Below is a small trained network, with its code and all its weights. Each question gives an input and a class and asks what happens when units are switched off, that is, made to give their printed mean instead of their output.

import numpy as np


def w(rows, s, z=0):
    codes = np.array(rows[::2]) - 128.0
    scale = np.full(codes.shape[1], s)
    scale[-1] = z or s
    return codes * scale


def norm(h):
    return h / np.sqrt((h * h).mean(-1, keepdims=True) + 1e-5)


def f(y):
    return np.maximum(y, 0)


def log_softmax(a):
    a = a - a.max(-1, keepdims=True)
    return a - np.log(np.exp(a).sum(-1, keepdims=True))


def net(x, mask):
    res = np.array(x, float).reshape(1, 2) / 4 @ E
    u = 0
    for l in range(3):
        y = f(norm(res) @ A[l][:, :-1].T + A[l][:, -1])
        res = res + np.where(mask[u : u + 4], y, B[l][:, -1]) @ B[l][:, :-1]
        u += 4
    return log_softmax(norm(res)[-1] @ U[:, :-1].T + U[:, -1])


A, B = {}, {}
E = w([
[190,55,144,169,211,148,160,16],'x0',
[255,143,124,46,25,53,130,101],'x1',
],0.0066)
A[0] = w([
[171,61,125,147,97,81,124,55,44],'L0N0',
[248,138,130,62,31,73,137,103,2],'L0N1',
[196,105,137,135,143,120,139,53,232],'L0N2',
[230,94,130,95,184,132,129,28,180],'L0N3',
],0.011,0.00092)
B[0] = w([
[54,238,97,84,248,158,72,165,175],'L0N0',
[152,132,92,156,136,53,67,119,248],'L0N1',
[154,111,161,149,126,144,166,104,180],'L0N2',
[139,103,174,195,103,150,164,102,199],'L0N3',
],0.018)
A[1] = w([
[176,219,168,108,7,98,154,175,124],'L1N0',
[209,191,171,122,83,117,138,126,2],'L1N1',
[122,162,175,91,110,205,191,144,80],'L1N2',
[151,125,71,45,89,88,96,175,106],'L1N3',
],0.022,0.0024)
B[1] = w([
[86,161,129,105,122,5,95,70,210],'L1N0',
[122,163,76,150,184,145,110,157,164],'L1N1',
[142,96,159,121,118,186,154,130,177],'L1N2',
[26,83,143,24,77,116,212,123,254],'L1N3',
],0.02,0.011)
A[2] = w([
[245,185,149,178,162,133,25,134,192],'L2N0',
[69,198,168,89,174,216,83,209,197],'L2N1',
[138,178,131,170,139,2,169,70,248],'L2N2',
[106,113,117,21,23,47,101,154,215],'L2N3',
],0.016,0.0018)
B[2] = w([
[194,141,115,141,81,43,67,91,191],'L2N0',
[174,148,77,74,81,148,123,163,187],'L2N1',
[74,227,150,140,150,137,90,138,239],'L2N2',
[24,74,129,29,169,107,255,43,253],'L2N3',
],0.016,0.019)
U = w([
[147,142,29,47,50,208,151,211,203],'0',
[212,77,198,223,87,237,203,91,134],'1',
[111,93,132,146,85,109,111,186,3],'2',
[109,73,120,160,126,111,118,193,2],'3',
[4,150,91,25,106,60,187,97,198],'4',
[149,216,149,220,126,61,70,75,202],'5',
],0.012,0.0048)

Each question gives the input, the list of numbers given to net, and the class t.
The units are the neurons (one row each of A and B). Each row of codes is followed by its name. A weight is (code - 128) times the scale printed after its matrix; where a second scale follows, it is the last column's (A, B and U).
mask holds one flag per neuron, layer by layer. A switched-off neuron (its flag False) gives its mean, the last column of its row in B, instead of its output. The means were averaged over made-up inputs and are rounded, as every weight is.
A unit's drop is (log p(t) with every unit on - log p(t) with that unit switched off) / (log p(t) with every unit on - log p(t) with every unit switched off).
most important unit: the unit with the biggest drop
top k neurons: the k neurons with the biggest drops, biggest first
top k neurons in layer l: the k neurons of layer l with the biggest drops, biggest first
drop of u: that unit's drop, to one decimal
input [-2,-5], class 0: most important unit => L0N1
input [-7,-8], class 0: top 2 neurons => (L0N1, L1N3)
input [-1,-4], class 0: top 4 neurons => (L0N1, L1N0, L0N3, L1N3)
input [-1,-3], class 0: top 2 neurons => (L1N0, L0N1)
input [3,-8], class 0: top 2 neurons => (L0N1, L0N3)
input [3,0], class 1: top 2 neurons => (L0N1, L0N3)
input [4,-7], class 1: top 3 neurons => (L0N1, L0N0, L1N0)
input [-3,-4], class 0: top 4 neurons => (L0N1, L1N0, L1N3, L0N3)
input [1,-2], class 0: top 4 neurons => (L0N3, L0N1, L1N0, L1N3)
input [-5,-7], class 0: top 3 neurons => (L0N1, L1N3, L1N0)
input [-5,-4], class 0: top 3 neurons in layer 0 => (L0N1, L0N3, L0N2)
input [1,-4], class 0: drop of L2N3 => 0.3
input [1,8], class 5: drop of L0N3 => 0.1
input [7,-3], class 1: most important unit => L0N1
input [4,4], class 5: drop of L0N3 => 0.0
